Below is a small trained network, with its code and all its weights. Each question gives an input and a class and asks what happens when units are switched off, that is, made to give their printed mean instead of their output.

import numpy as np


def w(rows, s, z=0):
    codes = np.array(rows[::2]) - 128.0
    scale = np.full(codes.shape[1], s)
    scale[-1] = z or s
    return codes * scale


def norm(h):
    return h / np.sqrt((h * h).mean(-1, keepdims=True) + 1e-5)


def f(y):
    return np.maximum(y, 0)


def log_softmax(a):
    a = a - a.max(-1, keepdims=True)
    return a - np.log(np.exp(a).sum(-1, keepdims=True))


def net(x, mask):
    res = np.array(x, float).reshape(1, 7) / 4 @ E
    u = 0
    for l in range(2):
        y = f(norm(res) @ A[l][:, :-1].T + A[l][:, -1])
        res = res + np.where(mask[u : u + 7], y, B[l][:, -1]) @ B[l][:, :-1]
        u += 7
    return log_softmax(norm(res)[-1] @ U[:, :-1].T + U[:, -1])


A, B = {}, {}
E = w([
[123,136,144,128,127,139,123,107,130],'x0',
[152,218,103,209,65,76,61,19,85],'x1',
[131,146,133,126,116,112,164,124,145],'x2',
[134,156,138,161,176,122,133,125,132],'x3',
[86,124,163,143,105,162,119,114,111],'x4',
[95,59,99,124,213,109,238,3,38],'x5',
[84,95,210,70,192,3,117,166,87],'x6',
],0.0043)
A[0] = w([
[106,96,178,93,138,179,117,197,255,181],'L0N0',
[150,154,118,120,81,155,118,146,107,185],'L0N1',
[118,86,214,55,154,91,126,105,125,187],'L0N2',
[116,106,107,148,112,104,131,90,83,6],'L0N3',
[119,129,96,123,121,185,153,106,153,169],'L0N4',
[125,60,122,109,171,174,189,121,124,169],'L0N5',
[114,135,178,127,101,34,85,153,118,58],'L0N6',
],0.0082,0.0019)
B[0] = w([
[203,91,140,185,111,86,150,96,56,253],'L0N0',
[141,160,86,152,130,105,100,117,155,179],'L0N1',
[118,172,73,146,140,77,169,162,99,227],'L0N2',
[200,112,177,183,158,119,106,132,85,165],'L0N3',
[182,88,155,115,173,147,104,137,175,187],'L0N4',
[45,150,151,104,132,175,129,116,233,230],'L0N5',
[151,181,249,24,201,254,128,60,146,198],'L0N6',
],0.0076,0.007)
A[1] = w([
[125,150,118,210,164,109,109,26,126,131],'L1N0',
[178,54,103,141,98,176,187,143,193,105],'L1N1',
[166,233,108,155,40,189,57,132,173,1],'L1N2',
[106,254,122,95,122,141,15,142,152,53],'L1N3',
[176,82,132,138,141,124,167,69,73,184],'L1N4',
[165,173,124,144,158,137,185,142,134,131],'L1N5',
[123,147,212,90,155,57,185,154,27,155],'L1N6',
],0.0066,0.0008)
B[1] = w([
[192,96,162,139,74,111,143,201,134,225],'L1N0',
[128,140,187,126,92,148,67,58,127,212],'L1N1',
[66,142,87,150,140,59,200,183,115,231],'L1N2',
[13,137,140,51,122,162,117,111,237,202],'L1N3',
[192,87,86,118,55,155,2,145,75,215],'L1N4',
[106,90,122,129,58,165,80,121,126,192],'L1N5',
[125,172,75,90,190,99,132,139,52,253],'L1N6',
],0.0064,0.0059)
U = w([
[223,52,104,222,38,138,88,109,128,133],'0',
[94,139,191,59,162,202,117,50,201,250],'1',
[202,145,125,96,166,66,109,137,2,156],'2',
[22,121,49,116,198,81,235,143,98,15],'3',
[63,198,64,155,60,62,145,189,189,44],'4',
],0.013,0.0026)

Each question gives the input, the list of numbers given to net, and the class t.
The units are the neurons (one row each of A and B). Each row of codes is followed by its name. A weight is (code - 128) times the scale printed after its matrix; where a second scale follows, it is the last column's (A, B and U).
mask holds one flag per neuron, layer by layer. A switched-off neuron (its flag False) gives its mean, the last column of its row in B, instead of its output. The means were averaged over made-up inputs and are rounded, as every weight is.
A unit's drop is (log p(t) with every unit on - log p(t) with that unit switched off) / (log p(t) with every unit on - log p(t) with every unit switched off).
The circuit of an input: a set's keep is (log p(t) with only the set's units on - log p(t) with every unit switched off) / (log p(t) with every unit on - log p(t) with every unit switched off). Starting from the 12 units with the biggest drops (on a tie, the unit counted first), units are removed one at a time, each time the one whose removal leaves the highest keep (on an exact tie, the one counted first), for as long as the keep stays at least 0.8.
units of the circuit, in order: the units of the circuit, biggest drop first
top k neurons: the k neurons with the biggest drops, biggest first
top k neurons in layer l: the k neurons of layer l with the biggest drops, biggest first
drop of u: that unit's drop, to one decimal
input [-4,1,3,4,-6,-7,2], class 1: top neuron in layer 1 -> (L1N3)
input [-5,6,7,-1,7,0,3], class 1: top 3 neurons -> (L0N6 L0N0 L1N3)
input [-1,-5,4,-1,7,-5,1], class 2: units of the circuit, in order -> (L0N0 L1N6)
input [-1,3,3,-2,8,-1,8], class 1: top 2 neurons -> (L0N6 L0N0)
input [2,-4,4,1,-6,2,5], class 3: units of the circuit, in order -> (L0N5 L0N2)
input [-6,2,-7,7,3,0,1], class 1: top 2 neurons -> (L0N0 L1N3)
input [2,8,1,-3,0,-6,2], class 1: top 3 neurons -> (L0N6 L1N3 L0N2)
input [-7,1,5,-4,-5,8,-6], class 0: top 2 neurons in layer 0 -> (L0N6 L0N3)
input [-1,-8,4,-3,6,0,3], class 2: top 2 neurons in layer 1 -> (L1N3 L1N2)
input [5,7,1,-2,6,-2,-2], class 4: top 2 neurons -> (L0N0 L1N2)
input [3,-1,5,-7,-8,2,3], class 3: top 2 neurons in layer 0 -> (L0N2 L0N0)
input [-4,7,-6,-4,5,-2,8], class 1: top 2 neurons -> (L0N6 L0N0)
input [3,-5,-3,5,6,1,1], class 3: top 2 neurons in layer 0 -> (L0N5 L0N2)
input [1,8,8,-6,0,-1,-7], class 4: units of the circuit, in order -> (L1N2)
input [0,-1,5,0,0,8,-6], class 1: top 2 neurons in layer 0 -> (L0N5 L0N0)
input [3,1,5,-3,1,-3,5], class 1: top 2 neurons in layer 0 -> (L0N6 L0N3)
input [7,0,8,-4,6,-3,2], class 2: top 2 neurons -> (L0N0 L0N5)
input [-7,-3,2,6,-6,-3,0], class 0: top 2 neurons in layer 0 -> (L0N2 L0N6)
input [-3,7,7,6,-3,-2,4], class 1: top 2 neurons -> (L0N6 L0N0)
input [0,-8,-4,4,4,0,-8], class 0: units of the circuit, in order -> (L0N0)
input [-3,3,-6,-8,6,0,-7], class 4: top 3 neurons in layer 1 -> (L1N2 L1N4 L1N3)
input [3,4,-4,-5,-5,-4,2], class 1: drop of L0N6 -> 0.6
input [8,-8,-3,-7,8,-3,7], class 2: drop of L0N0 -> 0.7
input [7,4,-3,-4,1,-7,-7], class 4: drop of L1N2 -> 0.3
input [-5,-3,8,-2,-6,0,-3], class 0: drop of L1N0 -> 0.0
input [-2,6,-3,-6,-7,-4,-7], class 4: top 2 neurons -> (L1N2 L0N0)
